Below is a small trained network, with its code and all its weights. Each question gives an input and a target symbol and asks what happens when units are switched off, that is, made to give their printed mean instead of their output.

import numpy as np


def w(rows, s, z=0):
    codes = np.array(rows[::2]) - 128.0
    scale = np.full(codes.shape[1], s)
    scale[-1] = z or s
    return codes * scale


def f(y):
    return np.maximum(y, 0)


def softmax(a):
    e = np.exp(a - a.max(-1, keepdims=True))
    return e / e.sum(-1, keepdims=True)


def log_softmax(a):
    a = a - a.max(-1, keepdims=True)
    return a - np.log(np.exp(a).sum(-1, keepdims=True))


def net(x, mask):
    ids = ['ΔΘΣΦΩβεηλμπτψ'.index(c) for c in x.split()]
    T = len(ids)
    res = E[ids] + P[:T]
    r = res
    for j in range(2):
        rows = slice(2 * j, 2 * j + 2)
        q, k, v = (r @ M[0][rows].T for M in (Q, K, V))
        z = softmax(np.where(np.tri(T) > 0, q @ k.T / 2**0.5, -1e9)) @ v
        o = O[0][rows]
        res = res + np.where(mask[j], z, o[:, -1]) @ o[:, :-1]
    y = f(res @ A[0][:, :-1].T + A[0][:, -1])
    res = res + np.where(mask[2:14], y, B[0][:, -1]) @ B[0][:, :-1]
    return log_softmax(res[-1] @ U[:, :-1].T + U[:, -1])


Q, K, V, O, A, B = {}, {}, {}, {}, {}, {}
E = w([
[202,116,201,129,171,182,170,52],'Δ',
[129,127,117,247,136,90,29,34],'Θ',
[94,98,139,112,50,185,113,137],'Σ',
[170,124,155,168,113,208,136,136],'Φ',
[1,90,100,123,159,169,157,78],'Ω',
[72,53,195,68,115,158,60,144],'β',
[47,32,173,123,191,166,66,134],'ε',
[190,127,76,37,94,135,129,67],'η',
[150,156,101,4,73,141,153,88],'λ',
[94,197,185,225,214,58,199,128],'μ',
[150,126,170,31,163,116,165,93],'π',
[154,167,142,138,57,43,115,181],'τ',
[87,139,143,48,161,132,180,123],'ψ',
],0.018)
P = w([
[38,27,120,160,15,93,241,15],'0',
[146,169,180,186,143,219,123,87],'1',
[158,206,164,181,188,254,97,82],'2',
[183,212,145,194,180,242,72,127],'3',
[190,199,107,180,174,208,56,159],'4',
[144,135,86,126,167,123,58,193],'5',
[134,167,124,86,164,125,64,181],'6',
[64,134,213,8,131,83,111,136],'7',
],0.0084)
Q[0] = w([
[130,144,83,63,162,104,189,8],'H0',
[121,110,209,103,121,206,134,94],'H0',
[122,146,128,203,109,103,55,241],'H1',
[105,130,216,127,133,178,82,165],'H1',
],0.012)
K[0] = w([
[94,53,164,169,51,117,178,51],'H0',
[115,98,109,95,140,59,157,149],'H0',
[145,253,93,119,193,150,55,141],'H1',
[116,145,87,64,174,67,119,191],'H1',
],0.016)
V[0] = w([
[187,79,55,146,70,155,28,44],'H0',
[159,136,96,247,179,78,152,97],'H0',
[223,190,140,84,63,67,179,130],'H1',
[182,82,205,98,189,79,101,94],'H1',
],0.011)
O[0] = w([
[159,147,157,169,36,153,151,4,150],'H0',
[99,194,220,129,145,67,152,142,28],'H0',
[81,226,67,95,155,194,80,114,4],'H1',
[182,132,69,149,174,48,113,24,178],'H1',
],0.013,0.0037)
A[0] = w([
[127,163,93,78,137,200,117,51,74],'N0',
[121,193,126,196,112,1,83,74,153],'N1',
[158,73,38,132,170,153,140,164,150],'N2',
[204,144,169,46,104,128,98,130,138],'N3',
[55,107,137,161,148,80,88,94,133],'N4',
[115,154,198,150,112,51,35,137,120],'N5',
[58,81,148,100,124,181,134,106,255],'N6',
[155,97,65,100,77,195,132,87,83],'N7',
[166,115,161,151,51,35,184,147,98],'N8',
[142,223,127,137,153,84,240,109,108],'N9',
[141,64,120,95,116,199,127,178,46],'N10',
[175,180,130,94,131,107,163,80,127],'N11',
],0.0085,0.0076)
B[0] = w([
[61,60,144,181,153,101,40,200,245],'N0',
[70,75,80,104,170,250,127,154,205],'N1',
[204,146,76,47,135,57,144,88,216],'N2',
[56,134,124,255,88,149,205,136,180],'N3',
[195,145,181,213,126,158,185,151,177],'N4',
[124,143,177,2,93,148,95,119,195],'N5',
[209,248,119,173,97,137,127,140,244],'N6',
[128,93,235,113,159,131,152,60,252],'N7',
[76,155,21,41,122,100,38,176,245],'N8',
[128,70,67,168,101,38,151,62,187],'N9',
[71,92,90,61,172,144,229,144,187],'N10',
[157,167,112,142,123,71,197,197,179],'N11',
],0.0071,0.013)
U = w([
[46,73,112,203,214,121,212,153,134],'Δ',
[117,158,142,108,110,105,160,113,97],'Θ',
[104,95,186,98,153,211,236,150,64],'Σ',
[246,222,175,154,73,125,177,181,253],'Φ',
[111,60,141,163,110,169,186,254,83],'Ω',
[188,111,196,65,135,134,164,94,125],'β',
[183,70,148,171,100,77,95,198,159],'ε',
[121,111,230,164,121,84,84,100,138],'η',
[44,28,155,88,180,217,113,127,45],'λ',
[152,143,221,81,149,113,127,161,152],'μ',
[170,197,138,95,189,65,42,60,126],'π',
[130,190,105,143,100,134,61,213,170],'τ',
[163,142,100,81,178,190,198,189,68],'ψ',
],0.0055)

Each question gives the input, a string of symbols that net reads in full, and the target symbol t.
The units are the heads (2 rows each of Q, K, V and O) and the neurons (one row each of A and B). Each row of codes is followed by its name. A weight is (code - 128) times the scale printed after its matrix; where a second scale follows, it is the last column's (O, A, B and U).
mask holds one flag per unit, heads first, then neurons. A switched-off unit (its flag False) gives its mean, the last column of its rows in O or B, instead of its output. The means were averaged over made-up inputs and are rounded, as every weight is.
A unit's drop is (log p(t) with every unit on - log p(t) with that unit switched off) / (log p(t) with every unit on - log p(t) with every unit switched off).
The circuit of an input: a set's keep is (log p(t) with only the set's units on - log p(t) with every unit switched off) / (log p(t) with every unit on - log p(t) with every unit switched off). Starting from the 12 units with the biggest drops (on a tie, the unit counted first), units are removed one at a time, each time the one whose removal leaves the highest keep (on an exact tie, the one counted first), for as long as the keep stays at least 0.8.
circuit, biggest first: the units of the circuit, biggest drop first
unit that matters most: the unit with the biggest drop
top k neurons: the k neurons with the biggest drops, biggest first
which heads matter: for each layer, one digit per head in row order, 1 if its drop is at least 0.15 and else 0, layers parted by /
input Θ Ω ψ ε, target ψ: which heads matter => 10
input Σ ψ ψ β, target ψ: which heads matter => 10
input Ω π π Φ, target π: circuit, biggest first => [H1]
input ψ Ω λ, target ψ: circuit, biggest first => [H0 N10]
input η Θ λ, target η: which heads matter => 10
input Φ λ λ, target Φ: which heads matter => 11
input Θ β Σ μ π λ Δ, target Θ: which heads matter => 10
input Φ η ε π Σ Ω μ π, target Φ: which heads matter => 11
input β τ μ ψ λ, target β: which heads matter => 11
input Φ β β, target β: which heads matter => 11
input Θ π Ω η Θ Ω, target Θ: circuit, biggest first => [H0 N8 N9 N11]
input μ τ τ Θ π μ ψ Φ, target ψ: which heads matter => 10
input ψ τ λ ψ, target ψ: which heads matter => 10
input Φ π λ μ τ τ β, target τ: which heads matter => 01
input Σ Σ λ, target Σ: which heads matter => 11
input Δ Σ Ω λ ε μ μ π, target Δ: top 2 neurons => [N1 N3]
input β Δ ε, target ε: which heads matter => 01
input β Φ ε π, target β: which heads matter => 11
input β η λ π λ η π, target β: circuit, biggest first => [H0 H1 N7 N0]
input λ ψ Φ Ω μ Δ τ τ, target τ: unit that matters most => N7
input Δ π Σ τ Σ, target τ: circuit, biggest first => [H1]
input Θ Φ λ η, target Θ: top 3 neurons => [N8 N9 N1]
input τ ψ π Φ β π ε η, target τ: circuit, biggest first => [H1 N0]
input η τ π λ η η Φ, target η: top 2 neurons => [N0 N7]
input τ Σ μ Δ ψ Θ, target λ: top 3 neurons => [N1 N6 N5]
input λ Σ Δ Θ ε β π, target λ: top 3 neurons => [N0 N7 N10]
input Φ ψ β ε Δ, target Φ: top 2 neurons => [N1 N0]
input ε Φ λ, target ε: circuit, biggest first => [H1]
